Below are the code and all the weights of a small trained network. Each question names an input and a class and asks about switching units off, where a switched-off unit gives its printed mean instead of its output.

import numpy as np


def w(rows, s, z=0):
    codes = np.array(rows[::2]) - 128.0
    scale = np.full(codes.shape[1], s)
    scale[-1] = z or s
    return codes * scale


def f(y):
    return np.maximum(y, 0)


def log_softmax(a):
    a = a - a.max(-1, keepdims=True)
    return a - np.log(np.exp(a).sum(-1, keepdims=True))


def net(x, mask):
    res = np.array(x, float).reshape(1, 4) / 4 @ E
    y = f(res @ A[0][:, :-1].T + A[0][:, -1])
    res = res + np.where(mask, y, B[0][:, -1]) @ B[0][:, :-1]
    return log_softmax(res[-1] @ U[:, :-1].T + U[:, -1])


A, B = {}, {}
E = w([
[154,117,157,222,121,249,116],'x0',
[172,51,16,137,173,161,152],'x1',
[140,183,215,95,59,153,136],'x2',
[230,143,137,144,111,91,45],'x3',
],0.011)
A[0] = w([
[222,151,199,221,120,171,29,253],'N1',
[124,135,144,139,132,73,125,44],'N2',
[77,159,188,72,113,99,164,246],'N3',
[155,126,171,170,114,162,114,121],'N4',
[88,157,159,74,129,56,101,176],'N5',
[90,127,154,119,117,160,236,136],'N6',
[118,135,143,130,135,10,101,123],'N7',
],0.014,0.0031)
B[0] = w([
[89,175,87,88,130,245,30,250],'N1',
[100,112,109,94,106,73,116,147],'N2',
[82,159,251,145,143,79,148,197],'N3',
[182,145,125,43,83,141,79,177],'N4',
[202,171,150,151,112,22,109,192],'N5',
[113,97,143,126,142,193,195,179],'N6',
[174,109,53,153,101,74,61,187],'N7',
],0.014,0.021)
U = w([
[143,141,127,121,107,55,110,5],'0',
[129,7,34,121,175,142,184,242],'1',
[75,154,203,115,121,128,192,88],'2',
[117,150,113,99,110,214,48,175],'3',
],0.013,0.003)

Each question gives the input, the list of numbers given to net, and the class t.
The units are the neurons (one row each of A and B). Each row of codes is followed by its name. A weight is (code - 128) times the scale printed after its matrix; where a second scale follows, it is the last column's (A, B and U).
mask holds one flag per neuron, in row order. A switched-off neuron (its flag False) gives its mean, the last column of its row in B, instead of its output. The means were averaged over made-up inputs and are rounded, as every weight is.
A unit's drop is (log p(t) with every unit on - log p(t) with that unit switched off) / (log p(t) with every unit on - log p(t) with every unit switched off).
The circuit of an input: a set's keep is (log p(t) with only the set's units on - log p(t) with every unit switched off) / (log p(t) with every unit on - log p(t) with every unit switched off). Starting from all 7 units, units are removed one at a time, each time the one whose removal leaves the highest keep (on an exact tie, the one counted first), for as long as the keep stays at least 0.8.
circuit, biggest first: the units of the circuit, biggest drop first
top k neurons: the k neurons with the biggest drops, biggest first
drop of u: that unit's drop, to one decimal
input [-4,-8,2,-8], class 2: circuit, biggest first : N3
input [0,-5,2,1], class 0: circuit, biggest first : N5, N3
input [0,4,3,-1], class 1: circuit, biggest first : N1, N3
input [-6,7,2,0], class 1: circuit, biggest first : N1, N3
input [-4,2,-7,2], class 1: top 3 neurons : N1, N3, N5
input [-7,-5,4,-3], class 0: top 2 neurons : N5, N7
input [-1,-5,4,3], class 0: top 2 neurons : N5, N3
input [5,3,5,-6], class 2: top 3 neurons : N1, N7, N6
input [5,0,-6,-3], class 1: top 2 neurons : N1, N3
input [-5,6,-5,-3], class 1: drop of N1 : 0.2
input [-2,-7,4,4], class 0: drop of N5 : 0.8
input [-6,7,-5,2], class 1: drop of N1 : 0.2
